Below is a small trained network, with its code and all its weights. Each question gives an input and a class and asks what happens when units are switched off, that is, made to give their printed mean instead of their output.

import numpy as np


def w(rows, s, z=0):
    codes = np.array(rows[::2]) - 128.0
    scale = np.full(codes.shape[1], s)
    scale[-1] = z or s
    return codes * scale


def f(y):
    return y / 2 * (1 + np.tanh(0.7978845608 * (y + 0.044715 * y**3)))


def log_softmax(a):
    a = a - a.max(-1, keepdims=True)
    return a - np.log(np.exp(a).sum(-1, keepdims=True))


def net(x, mask):
    res = np.array(x, float).reshape(1, 2) / 4 @ E
    y = f(res @ A[0][:, :-1].T + A[0][:, -1])
    res = res + np.where(mask, y, B[0][:, -1]) @ B[0][:, :-1]
    return log_softmax(res[-1] @ U[:, :-1].T + U[:, -1])


A, B = {}, {}
E = w([
[46,175,75,135,107,172,100,53,70,62,126,67],'x0',
[106,140,127,153,157,75,2,82,79,101,50,145],'x1',
],0.016)
A[0] = w([
[140,114,97,111,123,159,78,132,112,139,188,77,251],'neuron 0',
[194,76,193,130,186,99,132,148,146,183,105,152,100],'neuron 1',
[151,147,110,150,35,201,222,139,174,95,77,99,122],'neuron 2',
[137,132,86,139,65,221,130,104,89,77,75,105,135],'neuron 3',
[117,103,129,183,162,73,53,91,137,86,2,139,121],'neuron 4',
[95,176,92,122,102,214,113,106,126,95,133,62,85],'neuron 5',
[80,176,114,112,109,131,113,96,142,97,124,88,99],'neuron 6',
[150,68,160,150,188,97,127,152,187,170,110,83,194],'neuron 7',
[99,115,141,89,68,142,150,136,132,163,245,112,123],'neuron 8',
],0.0091,0.016)
B[0] = w([
[108,130,134,102,213,73,253,52,145,6,91,101,243],'neuron 0',
[200,93,113,46,94,225,103,111,54,87,155,152,211],'neuron 1',
[201,31,135,165,98,94,115,198,186,107,95,122,199],'neuron 2',
[83,57,108,61,104,170,112,118,62,70,176,181,211],'neuron 3',
[241,86,165,152,77,89,91,183,192,130,84,31,250],'neuron 4',
[202,125,151,88,101,176,70,164,44,148,131,145,205],'neuron 5',
[166,128,204,136,42,133,135,156,109,120,89,150,182],'neuron 6',
[159,104,98,91,119,136,166,53,111,84,128,122,220],'neuron 7',
[172,98,149,153,124,102,91,207,208,166,75,92,196],'neuron 8',
],0.011,0.017)
U = w([
[158,104,127,155,93,82,108,203,188,131,105,99,88],'0',
[142,107,117,75,86,204,122,113,56,117,150,158,49],'1',
[120,123,115,123,173,73,181,6,154,95,127,108,254],'2',
[109,146,101,186,159,128,120,108,128,147,147,147,87],'3',
[112,158,119,149,149,139,120,129,125,157,148,141,94],'4',
[100,162,114,164,153,124,110,106,147,167,171,114,87],'5',
[106,167,90,144,185,151,104,148,132,131,130,136,91],'6',
[81,155,98,166,167,132,100,113,126,149,172,150,89],'7',
],0.016,0.008)

Each question gives the input, the list of numbers given to net, and the class t.
The units are the neurons (one row each of A and B). Each row of codes is followed by its name. A weight is (code - 128) times the scale printed after its matrix; where a second scale follows, it is the last column's (A, B and U).
mask holds one flag per neuron, in row order. A switched-off neuron (its flag False) gives its mean, the last column of its row in B, instead of its output. The means were averaged over made-up inputs and are rounded, as every weight is.
A unit's drop is (log p(t) with every unit on - log p(t) with that unit switched off) / (log p(t) with every unit on - log p(t) with every unit switched off).
The circuit of an input: a set's keep is (log p(t) with only the set's units on - log p(t) with every unit switched off) / (log p(t) with every unit on - log p(t) with every unit switched off). Starting from all 9 units, units are removed one at a time, each time the one whose removal leaves the highest keep (on an exact tie, the one counted first), for as long as the keep stays at least 0.8.
units of the circuit, in order: the units of the circuit, biggest drop first
k most important neurons: the k neurons with the biggest drops, biggest first
drop when u is switched off: that unit's drop, to one decimal
input [-7,4], class 1: units of the circuit, in order => neuron 1
input [3,-2], class 2: 3 most important neurons => neuron 1; neuron 4; neuron 0
input [3,3], class 2: 2 most important neurons => neuron 8; neuron 2
input [1,-5], class 0: 2 most important neurons => neuron 8; neuron 2
input [-2,-3], class 2: units of the circuit, in order => neuron 4; neuron 5
input [4,4], class 0: 3 most important neurons => neuron 4; neuron 1; neuron 7
input [3,-3], class 2: 3 most important neurons => neuron 4; neuron 1; neuron 0
input [-4,-3], class 1: 2 most important neurons => neuron 4; neuron 1
input [-3,1], class 2: 2 most important neurons => neuron 5; neuron 3
input [-8,7], class 1: 4 most important neurons => neuron 1; neuron 7; neuron 8; neuron 2
input [-3,0], class 2: 2 most important neurons => neuron 5; neuron 3
input [-3,-1], class 2: 2 most important neurons => neuron 5; neuron 3
input [-6,-4], class 1: 2 most important neurons => neuron 1; neuron 4
input [2,6], class 0: units of the circuit, in order => neuron 4
input [3,-4], class 0: drop when neuron 1 is switched off => 0.2
input [6,8], class 0: drop when neuron 4 is switched off => 3.8
input [-7,1], class 1: drop when neuron 1 is switched off => 0.1
